Small tables with named rows and columns. After each table, cells are looked up by row and column.

Magu:
|  | Mivu | Ruf | Mep | Zipugak |
|---|---|---|---|---|
| Mategem | 36 | 35 | 67 | 49 |
| Fozamu | 66 | 29 | 80 | 31 |
| Dunusu | 65 | 58 | 48 | 33 |
| Lizopaf | 27 | 99 | 44 | 92 |
| Zedepin | 87 | 62 | 31 | 26 |
| Gelodim | 98 | 75 | 77 | 35 |
| Niz | 41 | 22 | 34 | 39 |
| Begusi | 64 | 23 | 74 | 43 |

Zipugak of Begusi is 43
Mivu of Dunusu is 65
Ruf of Niz is 22
Mivu of Fozamu is 66
Zipugak of Niz is 39
Ruf of Zedepin is 62
Mivu of Begusi is 64
Mep of Fozamu is 80
Zipugak of Fozamu is 31

Nup =
|  | Pafu | Ruga | Ludoluf | Suse | Luzet |
|---|---|---|---|---|---|
| Kul | 47000 | 62937 | 57303 | 32006 | 30159 |
| Dokig | 37643 | 24444 | 43251 | 54362 | 39387 |
| Valo | 37408 | 36206 | 82965 | 43894 | 22693 |
| Zov | 43983 | 36330 | 88537 | 72377 | 24153 |
| Dirose | 62013 | 76494 | 31679 | 20941 | 70209 |
| Voluku | 62944 | 45389 | 24517 | 26487 | 83057 |

What is the Suse of Valo in Nup?
43894
What is the Ruga of Kul in Nup?
62937
What is the Ludoluf of Valo in Nup?
82965
What is the Ludoluf of Voluku in Nup?
24517
What is the Pafu of Valo in Nup?
37408
What is the Ruga of Dokig in Nup?
24444
What is the Pafu of Dokig in Nup?
37643
What is the Suse of Kul in Nup?
32006
What is the Luzet of Dokig in Nup?
39387
What is the Ruga of Dirose in Nup?
76494
What is the Suse of Dirose in Nup?
20941
What is the Pafu of Voluku in Nup?
62944
What is the Ludoluf of Dokig in Nup?
43251

Pim =
	Rurove	Todob	Tas	Kat	Dafez	Tisi	Nom	Fimuvad
Garu	89	38	79	113	111	81	161	41
Duruba	146	112	89	150	100	81	141	134
Legit	120	146	128	128	121	155	118	115
Maf	95	105	104	116	181	133	90	65
Supad	136	156	148	107	115	150	155	75
Konidu	142	113	70	58	52	138	130	118
Bubus	131	158	96	155	148	103	74	111
Naro	97	88	100	127	118	54	153	117
Rumup	202	93	124	72	98	146	142	121
Pagatof	127	91	97	95	170	117	90	141
Gosapif	111	151	99	117	84	115	134	92
Fov	185	68	143	91	108	147	156	126

Supad, Tisi: 150
Legit, Rurove: 120
Naro, Todob: 88
Pagatof, Tas: 97
Naro, Dafez: 118
Garu, Todob: 38
Fov, Dafez: 108
Row with the largest Fimuvad: Pagatof

Dip =
,Bezunos,Rok,Das,Zabi,Fufu,Desorip
Difoson,8.5,7.0,9.8,8.3,6.7,8.8
Kuf,7.2,5.6,7.6,6.4,5.2,6.7
Pud,5.1,5.1,3.7,4.4,4.8,3.6
Dapev,2.4,2.8,2.9,3.3,3.4,3.2
Dut,6.0,6.3,5.1,5.5,4.7,5.2
Mig,3.8,3.5,2.5,3.0,3.2,2.3
Rituza,5.0,4.3,3.8,4.2,4.1,3.4
Poge,4.3,4.2,4.2,4.2,4.4,3.8
Litovo,2.4,3.2,2.8,3.0,2.8,3.2
Rez,3.8,3.0,3.6,3.6,2.8,3.4

Fufu of Difoson = 6.7
Desorip of Dapev = 3.2
Desorip of Rez = 3.4
Fufu of Dut = 4.7
Das of Poge = 4.2
Bezunos of Kuf = 7.2
Fufu of Dapev = 3.4
Zabi of Difoson = 8.3
Desorip of Mig = 2.3
Rok of Litovo = 3.2
Rok of Dapev = 2.8
Bezunos of Rituza = 5.0
Fufu of Pud = 4.8
Zabi of Mig = 3.0
Fufu of Poge = 4.4
Das of Kuf = 7.6
Zabi of Pud = 4.4
Das of Dapev = 2.9
Desorip of Litovo = 3.2
Row with the largest Rok: Difoson

Table Varalip
cols = Sama, Rorutek, Durufef, Lov, Vemoru, Deka
Duf: [136, 193, 0, 98, 177, 133]
Dev: [92, 168, 100, 146, 144, 148]
Peb: [65, 91, 163, 144, 82, 107]
Bol: [82, 81, 102, 93, 81, 86]
Luz: [65, 61, 199, 147, 60, 98]

Duf, Deka => 133
Dev, Vemoru => 144
Luz, Deka => 98
Luz, Rorutek => 61
Bol, Deka => 86
Duf, Durufef => 0
Dev, Rorutek => 168
Duf, Rorutek => 193
Luz, Vemoru => 60
Duf, Sama => 136
Dev, Durufef => 100
Bol, Lov => 93
Dev, Deka => 148
Dev, Sama => 92
Duf, Lov => 98
Peb, Rorutek => 91
Bol, Durufef => 102
Luz, Sama => 65

Table Lugati
,Nonum,Lik,Dar,Lonovet
Bozuz,76223,93226,82123,75637
Ser,21234,19675,25857,37101
Nat,35290,41348,43665,49439
Rono,57739,69009,63533,61440
Danod,40431,46846,47179,41783
Lesusem,17406,14320,20915,32982
Seb,31194,37270,38906,42695
Pov,49398,55519,52339,46949
Mib,22070,16593,20995,30388
Nus,42078,41166,42699,43387

What is the Lik of Lesusem in Lugati? 14320
What is the Lonovet of Rono in Lugati? 61440
What is the Nonum of Nat in Lugati? 35290
What is the Lonovet of Danod in Lugati? 41783
What is the Nonum of Ser in Lugati? 21234
What is the Lonovet of Seb in Lugati? 42695
What is the Lik of Danod in Lugati? 46846
What is the Dar of Bozuz in Lugati? 82123
What is the Lonovet of Mib in Lugati? 30388
Row with the largest Lonovet: Bozuz

Gid =
	Leru	Butu
Nafov	0.97	6.15
Kala	5.26	5.29
Nuz	6.95	6.40
Toleleb	6.51	6.67
Lidesa	5.54	8.95
Kobufom	8.03	7.20

Leru of Kobufom: 8.03
Butu of Lidesa: 8.95
Leru of Kala: 5.26
Butu of Nafov: 6.15
Leru of Nafov: 0.97
Butu of Kala: 5.29
Butu of Toleleb: 6.67
Butu of Kobufom: 7.20
Leru of Lidesa: 5.54
Butu of Nuz: 6.40
Leru of Toleleb: 6.51
Leru of Nuz: 6.95
Which row has the largest Butu? Lidesa

Sito =
cols = Saz, Gavusu, Gef, Mur, Vum, Lovi, Vimufa, Tof, Ludora
Miva: [53, 32, 24, 58, 55, 34, 28, 45, 28]
Lozi: [65, 29, 35, 34, 55, 47, 48, 21, 64]
Netana: [61, 44, 25, 75, 16, 48, 34, 36, 38]
Vume: [52, 57, 55, 38, 19, 47, 26, 61, 33]
Tur: [52, 60, 29, 57, 56, 33, 68, 62, 55]
Nemaz: [41, 73, 54, 47, 58, 24, 26, 40, 51]
Mip: [41, 44, 60, 32, 50, 55, 57, 42, 28]
Kuz: [21, 26, 39, 33, 31, 26, 47, 61, 62]
Pibadok: [31, 62, 30, 38, 29, 65, 45, 45, 69]
Tep: [49, 31, 65, 63, 59, 56, 33, 56, 66]
Kigez: [15, 43, 38, 61, 57, 48, 46, 33, 32]

Mip, Vum: 50
Nemaz, Tof: 40
Pibadok, Gef: 30
Netana, Gef: 25
Kigez, Mur: 61
Nemaz, Lovi: 24
Kigez, Vum: 57
Netana, Lovi: 48
Kuz, Ludora: 62
Tep, Gef: 65
Mip, Lovi: 55
Which row has the largest Gavusu? Nemaz

